Below are the code and all the weights of a small trained network. Each question names an input and a class and asks about switching units off, where a switched-off unit gives its printed mean instead of its output.

import numpy as np


def w(rows, s, z=0):
    codes = np.array(rows[::2]) - 128.0
    scale = np.full(codes.shape[1], s)
    scale[-1] = z or s
    return codes * scale


def norm(h):
    return h / np.sqrt((h * h).mean(-1, keepdims=True) + 1e-5)


def f(y):
    return np.maximum(y, 0)


def log_softmax(a):
    a = a - a.max(-1, keepdims=True)
    return a - np.log(np.exp(a).sum(-1, keepdims=True))


def net(x, mask):
    res = np.array(x, float).reshape(1, 7) / 4 @ E
    u = 0
    for l in range(2):
        y = f(norm(res) @ A[l][:, :-1].T + A[l][:, -1])
        res = res + np.where(mask[u : u + 15], y, B[l][:, -1]) @ B[l][:, :-1]
        u += 15
    return log_softmax(norm(res)[-1] @ U[:, :-1].T + U[:, -1])


A, B = {}, {}
E = w([
[234,190,125],'x0',
[174,103,173],'x1',
[91,232,219],'x2',
[103,136,111],'x3',
[2,158,238],'x4',
[137,120,135],'x5',
[132,123,137],'x6',
],0.007)
A[0] = w([
[147,159,120,7],'L0N0',
[64,142,160,40],'L0N1',
[224,203,68,228],'L0N2',
[149,124,109,42],'L0N3',
[93,107,3,108],'L0N4',
[213,145,122,117],'L0N5',
[84,43,183,59],'L0N6',
[138,79,80,198],'L0N7',
[160,85,184,83],'L0N8',
[36,135,118,75],'L0N9',
[42,253,155,209],'L0N10',
[86,138,148,55],'L0N11',
[176,161,159,62],'L0N12',
[81,115,113,165],'L0N13',
[246,175,51,186],'L0N14',
],0.011,0.0021)
B[0] = w([
[228,193,39,135],'L0N0',
[219,137,155,182],'L0N1',
[101,142,248,219],'L0N2',
[137,151,124,139],'L0N3',
[191,133,210,200],'L0N4',
[71,184,131,182],'L0N5',
[80,127,188,186],'L0N6',
[147,166,209,188],'L0N7',
[16,222,123,149],'L0N8',
[180,66,170,194],'L0N9',
[114,173,200,254],'L0N10',
[195,197,158,161],'L0N11',
[143,182,86,157],'L0N12',
[107,104,207,172],'L0N13',
[154,147,253,230],'L0N14',
],0.0035,0.0076)
A[1] = w([
[239,56,132,107],'L1N0',
[146,27,101,156],'L1N1',
[165,127,200,145],'L1N2',
[254,104,115,104],'L1N3',
[80,155,160,106],'L1N4',
[167,43,91,96],'L1N5',
[223,144,37,253],'L1N6',
[110,120,51,169],'L1N7',
[93,159,228,142],'L1N8',
[159,154,91,181],'L1N9',
[152,182,241,153],'L1N10',
[191,28,62,157],'L1N11',
[209,209,171,122],'L1N12',
[201,198,47,253],'L1N13',
[43,148,158,132],'L1N14',
],0.0098,0.004)
B[1] = w([
[162,142,130,166],'L1N0',
[143,192,175,152],'L1N1',
[145,97,26,199],'L1N2',
[172,129,152,163],'L1N3',
[157,143,103,162],'L1N4',
[133,184,122,143],'L1N5',
[89,130,214,153],'L1N6',
[46,239,144,130],'L1N7',
[142,161,64,226],'L1N8',
[33,183,152,138],'L1N9',
[125,113,57,246],'L1N10',
[140,225,155,152],'L1N11',
[73,36,93,197],'L1N12',
[73,139,254,154],'L1N13',
[169,97,129,174],'L1N14',
],0.0062,0.012)
U = w([
[82,129,210,139],'0',
[76,75,183,213],'1',
[106,67,2,3],'2',
],0.0094,0.004)

Each question gives the input, the list of numbers given to net, and the class t.
The units are the neurons (one row each of A and B). Each row of codes is followed by its name. A weight is (code - 128) times the scale printed after its matrix; where a second scale follows, it is the last column's (A, B and U).
mask holds one flag per neuron, layer by layer. A switched-off neuron (its flag False) gives its mean, the last column of its row in B, instead of its output. The means were averaged over made-up inputs and are rounded, as every weight is.
A unit's drop is (log p(t) with every unit on - log p(t) with that unit switched off) / (log p(t) with every unit on - log p(t) with every unit switched off).
most important unit: the unit with the biggest drop
top k neurons in layer l: the k neurons of layer l with the biggest drops, biggest first
drop of u: that unit's drop, to one decimal
input [7,6,-1,-6,3,1,7], class 2: most important unit -> L1N10
input [-1,6,8,-5,-5,6,-3], class 2: top 4 neurons in layer 1 -> [L1N10; L1N12; L1N2; L1N6]
input [-7,6,6,4,-1,-3,8], class 2: top 2 neurons in layer 0 -> [L0N14; L0N2]
input [1,-8,-5,-4,-1,2,2], class 1: top 2 neurons in layer 0 -> [L0N10; L0N6]
input [-1,4,-3,1,-4,8,0], class 0: top 3 neurons in layer 0 -> [L0N10; L0N6; L0N13]
input [6,1,-7,7,-1,2,-7], class 1: top 2 neurons in layer 0 -> [L0N14; L0N2]
input [-1,1,-5,-2,-1,-4,5], class 0: top 2 neurons in layer 0 -> [L0N10; L0N2]
input [-1,2,8,-1,-4,-4,3], class 2: drop of L1N6 -> 0.2
input [0,4,4,5,-3,-6,6], class 2: drop of L1N10 -> 0.2
input [-3,-8,-3,-8,-6,8,4], class 0: drop of L0N4 -> 0.0
input [-7,2,-6,7,-1,6,1], class 0: drop of L0N14 -> 0.1
input [5,2,-5,8,-3,-5,-6], class 1: top 2 neurons in layer 0 -> [L0N14; L0N2]
